Look-ups in named tables: a row name and a column name give one cell, copied from the table.

Taso =
,Dakoge,Kadeto,Nifuv
Pupi,40.10,92.41,57.15
Pefupa,22.90,29.54,72.63
Midakod,23.70,33.51,76.97
Gel,36.92,49.70,13.46
Vulumuv,40.05,92.51,56.41

Vulumuv, Dakoge => 40.05
Midakod, Nifuv => 76.97
Vulumuv, Kadeto => 92.51
Vulumuv, Nifuv => 56.41
Gel, Kadeto => 49.70
Pefupa, Nifuv => 72.63
Pefupa, Dakoge => 22.90
Pupi, Nifuv => 57.15
Pupi, Kadeto => 92.41
Pupi, Dakoge => 40.10
Midakod, Kadeto => 33.51
Pefupa, Kadeto => 29.54
Gel, Nifuv => 13.46
Midakod, Dakoge => 23.70

Table Zubepip
        Gik  Gezesig  Leten  Gevuza  Rig  Zut  Fup  Kas  Fufif  Zuba
Gido    168      103     99     102  170  100  166  168    169   172
Lolemo  170      103     98     103  174   98  168  169    173   171
Gida      3      202    206     201    2  205    5    7      2     1
Resef   165      105    106     107  166  106  164  163    165   166

What is the Zuba of Lolemo in Zubepip? 171
What is the Gevuza of Lolemo in Zubepip? 103
What is the Kas of Lolemo in Zubepip? 169
What is the Gik of Gida in Zubepip? 3
What is the Rig of Resef in Zubepip? 166
What is the Fup of Lolemo in Zubepip? 168
What is the Gik of Resef in Zubepip? 165
What is the Gevuza of Resef in Zubepip? 107
What is the Kas of Resef in Zubepip? 163
What is the Rig of Lolemo in Zubepip? 174
What is the Gevuza of Gido in Zubepip? 102
What is the Fufif of Gida in Zubepip? 2
What is the Zut of Lolemo in Zubepip? 98
What is the Kas of Gido in Zubepip? 168
What is the Leten of Gido in Zubepip? 99
Row with the largest Gevuza: Gida

Div:
         Tidamon  Depe  Taf  Babaf  Vumu  Gatudot  Vipabim  Nonabe  Vukur  Boz
Fen           82   128  104    147    82      119      155     181    130  143
Munevi        79   115  161    161    89      159      173     157    116  129
Selebul      190   118  124    112   111      127      133     196    214   69
Toko         126    60  170     88   131       85      156     132    123   89
Voban        141   137  101    109   139      176       86     115    128  112
Vikis         94   160   94    176    99      192      126     100    121   87
Lomug         99   131  151    119   118       99      160     132    101  168
Nazuz         98   150  122    117   111      141      116     116    125  108
Giko         146   143  165     98    81      172       78      89     86  118
Nefuvip      146   158  112    116   123      131      166     132    118  142
Fikidu        75   104  115    170   133      164       92     159    122  153
Talun        120   134   54     85   166      107      100     100    118  163
Kozuf         73   149  146    122    97      104      140     140    121   99

Lomug, Vukur: 101
Lomug, Vumu: 118
Munevi, Vumu: 89
Toko, Vumu: 131
Toko, Vipabim: 156
Talun, Vukur: 118
Fikidu, Taf: 115

Table Popome
fields: Nati, Tupuz, Kesad, Keres
Lonezat: [35, 74, 75, 142]
Lafa: [82, 46, 202, 195]
Vas: [106, 245, 190, 238]
Dab: [40, 11, 98, 137]
Pelado: [129, 92, 159, 176]
Poz: [111, 178, 189, 226]
Bavefe: [93, 121, 75, 45]
Zaluv: [171, 181, 167, 188]
Suzofet: [173, 180, 207, 187]
Rireg: [90, 129, 85, 121]

Kesad of Rireg: 85
Tupuz of Bavefe: 121
Tupuz of Vas: 245
Tupuz of Rireg: 129
Kesad of Lonezat: 75
Tupuz of Dab: 11
Nati of Suzofet: 173
Tupuz of Suzofet: 180
Kesad of Bavefe: 75
Nati of Zaluv: 171
Nati of Pelado: 129
Kesad of Vas: 190
Kesad of Dab: 98
Kesad of Zaluv: 167
Keres of Poz: 226
Tupuz of Zaluv: 181
Tupuz of Poz: 178
Kesad of Poz: 189
Nati of Lafa: 82
Keres of Rireg: 121

Ner
           Bef  Mokeka  Varavuf  Silone   Bopo    Pur    Mub    Nel  Fofev
Fus         70    2939     1468     886   5346   1398   2081  -1352   3636
Rufov     1553     936     2001     441    817  -5355   2866   1569  -4894
Vodorab    953    3344     1555     520   5354   2264   1622  -1764   3458
Tazove     427    4114     1575    1704   4195   1009   1194  -1451   3515
Pek      -1772    7062    -2724     191  -2517   3301    614  -2029  -1387
Dazi      1858    1538     1088    -393    -73   4269  -2277   -220  -3242
Lodan      447   -1820     2629   -1473   1348   1442  -1375   1518   -544
Lezarid    865     -70     1539    -525    388   2494  -2144    611  -2333
Diti       307    -543     2560    -395   1026  -7220   3067   2757  -2575
Gobotig   1408    1697     2280     498   -790   2953  -2646   -504  -2272
Mag        916    -839     2403    1405   1209   2217   1849   2294    403
Nunibef    910    -213     3431    1439   -272   1227   1154   2700    308
Vev      -3609    4359    -1228    -475  -2075    842     53   -950    785
Zam        550    2471     2606     843  -3621   -162  -2971   -308   -475

Pek, Bopo -> -2517
Fus, Bef -> 70
Diti, Bef -> 307
Zam, Nel -> -308
Dazi, Bopo -> -73
Vev, Silone -> -475
Lodan, Nel -> 1518
Diti, Mub -> 3067
Pek, Pur -> 3301
Dazi, Nel -> -220
Lodan, Bef -> 447
Rufov, Silone -> 441
Pek, Silone -> 191
Gobotig, Varavuf -> 2280
Vodorab, Bopo -> 5354
Zam, Varavuf -> 2606
Diti, Fofev -> -2575
Vev, Bef -> -3609

Table Mimanen
|  | Zaniv | Zokozul | Sen | Suz | Tid | Zis | Nepof | Rovon | Masame |
|---|---|---|---|---|---|---|---|---|---|
| Nasuz | 64 | 35 | 29 | -16 | 19 | -26 | 28 | 25 | 17 |
| Ketin | 20 | 33 | -17 | 28 | 71 | 4 | 10 | 29 | 22 |
| Niz | 80 | 73 | 3 | 32 | 62 | 75 | -36 | 25 | -3 |
| Kav | 10 | 22 | -51 | -75 | 29 | 5 | 82 | 14 | 23 |
| Pulez | 4 | -6 | 53 | 72 | 6 | 22 | 38 | -23 | 51 |
| Bot | -2 | 17 | -5 | -19 | -18 | 85 | 62 | 21 | 50 |
| Ponopel | -51 | -79 | 33 | 44 | 85 | 15 | 24 | 10 | 53 |
| Zenas | -34 | 14 | 88 | -8 | 23 | -16 | 27 | 24 | 37 |
| Suduva | -3 | 25 | 90 | 54 | -28 | 55 | -38 | 18 | 49 |
| Gep | 61 | 39 | 85 | 5 | 16 | -23 | -31 | 88 | 28 |
| Lud | 98 | -10 | 38 | 55 | 80 | 43 | 48 | 28 | 9 |

Sen of Pulez = 53
Zokozul of Pulez = -6
Suz of Zenas = -8
Zokozul of Lud = -10
Rovon of Kav = 14
Rovon of Niz = 25
Tid of Ketin = 71
Sen of Nasuz = 29
Suz of Gep = 5
Masame of Pulez = 51
Tid of Lud = 80
Zis of Niz = 75

